Below is a small trained network, with its code and all its weights. Each question gives an input and a class and asks what happens when units are switched off, that is, made to give their printed mean instead of their output.

import numpy as np


def w(rows, s, z=0):
    codes = np.array(rows[::2]) - 128.0
    scale = np.full(codes.shape[1], s)
    scale[-1] = z or s
    return codes * scale


def f(y):
    return y / 2 * (1 + np.tanh(0.7978845608 * (y + 0.044715 * y**3)))


def log_softmax(a):
    a = a - a.max(-1, keepdims=True)
    return a - np.log(np.exp(a).sum(-1, keepdims=True))


def net(x, mask):
    res = np.array(x, float).reshape(1, 7) / 4 @ E
    y = f(res @ A[0][:, :-1].T + A[0][:, -1])
    res = res + np.where(mask, y, B[0][:, -1]) @ B[0][:, :-1]
    return log_softmax(res[-1] @ U[:, :-1].T + U[:, -1])


A, B = {}, {}
E = w([
[46,105,50,206,148,177,95,128,158],'x0',
[196,158,141,78,149,83,40,228,236],'x1',
[153,206,186,183,64,192,96,181,58],'x2',
[81,130,106,74,171,254,212,168,168],'x3',
[196,77,91,182,108,90,137,37,77],'x4',
[132,159,100,99,191,169,91,42,132],'x5',
[95,132,188,166,57,74,151,86,81],'x6',
],0.0076)
A[0] = w([
[134,198,156,133,155,50,177,165,11,138],'neuron 0',
[132,84,209,58,49,48,138,150,191,238],'neuron 1',
[120,166,135,76,130,156,31,211,236,247],'neuron 2',
[200,151,148,95,93,105,131,66,76,43],'neuron 3',
[132,69,1,157,95,141,105,110,158,206],'neuron 4',
[182,186,115,112,94,74,136,119,90,18],'neuron 5',
[60,223,128,206,103,87,232,75,28,254],'neuron 6',
],0.0085,0.004)
B[0] = w([
[164,79,91,10,2,152,92,168,47,177],'neuron 0',
[143,213,71,122,50,118,133,168,113,200],'neuron 1',
[179,194,83,251,210,165,193,119,72,243],'neuron 2',
[164,149,125,35,124,155,145,149,69,167],'neuron 3',
[127,178,134,149,245,94,184,137,59,187],'neuron 4',
[122,131,204,93,39,104,102,171,179,148],'neuron 5',
[213,143,79,96,124,196,199,190,112,250],'neuron 6',
],0.0089,0.013)
U = w([
[79,78,177,147,81,127,58,138,223,2],'0',
[49,80,91,43,130,220,198,122,73,97],'1',
[126,217,110,173,162,187,168,193,144,253],'2',
[183,133,144,80,50,100,63,115,119,248],'3',
[38,22,198,105,96,115,2,194,210,2],'4',
[117,102,62,183,188,65,122,93,118,95],'5',
],0.0082,0.0041)

Each question gives the input, the list of numbers given to net, and the class t.
The units are the neurons (one row each of A and B). Each row of codes is followed by its name. A weight is (code - 128) times the scale printed after its matrix; where a second scale follows, it is the last column's (A, B and U).
mask holds one flag per neuron, in row order. A switched-off neuron (its flag False) gives its mean, the last column of its row in B, instead of its output. The means were averaged over made-up inputs and are rounded, as every weight is.
A unit's drop is (log p(t) with every unit on - log p(t) with that unit switched off) / (log p(t) with every unit on - log p(t) with every unit switched off).
The circuit of an input: a set's keep is (log p(t) with only the set's units on - log p(t) with every unit switched off) / (log p(t) with every unit on - log p(t) with every unit switched off). Starting from all 7 units, units are removed one at a time, each time the one whose removal leaves the highest keep (on an exact tie, the one counted first), for as long as the keep stays at least 0.8.
circuit, biggest first: the units of the circuit, biggest drop first
most important unit: the unit with the biggest drop
k most important neurons: the k neurons with the biggest drops, biggest first
drop of u: that unit's drop, to one decimal
input [-7,6,-1,8,4,5,6], class 3: circuit, biggest first : [neuron 6; neuron 4]
input [-3,-1,5,4,5,-4,1], class 1: circuit, biggest first : [neuron 2; neuron 0]
input [1,-4,-6,-8,3,4,6], class 1: circuit, biggest first : [neuron 6; neuron 3]
input [-6,-7,4,1,-8,-2,4], class 1: circuit, biggest first : [neuron 0]
input [6,2,-8,3,-4,6,0], class 5: circuit, biggest first : [neuron 6; neuron 1]
input [2,-8,5,0,4,-4,-1], class 1: 2 most important neurons : [neuron 2; neuron 0]
input [4,-8,2,-8,-3,-8,4], class 1: circuit, biggest first : [neuron 6; neuron 0]
input [-1,-2,8,3,-1,-8,7], class 1: 2 most important neurons : [neuron 0; neuron 6]
input [5,-4,5,-5,-4,2,7], class 1: circuit, biggest first : [neuron 2; neuron 6; neuron 0]
input [1,-2,7,-4,-7,-6,3], class 3: 2 most important neurons : [neuron 0; neuron 2]
input [1,0,-4,-1,4,3,2], class 5: circuit, biggest first : [neuron 0; neuron 6; neuron 1]
input [7,-7,0,-8,-3,-5,4], class 1: circuit, biggest first : [neuron 2; neuron 0; neuron 6]
input [-5,-2,-6,1,8,-5,-6], class 5: 3 most important neurons : [neuron 6; neuron 0; neuron 4]
input [2,3,5,2,7,-1,8], class 3: most important unit : neuron 2
input [8,-5,0,-5,3,0,-8], class 5: drop of neuron 6 : 0.1
input [-8,-8,7,8,-7,-2,-6], class 1: drop of neuron 2 : 0.2
input [2,-5,-1,-8,6,-3,-6], class 1: drop of neuron 3 : 0.3
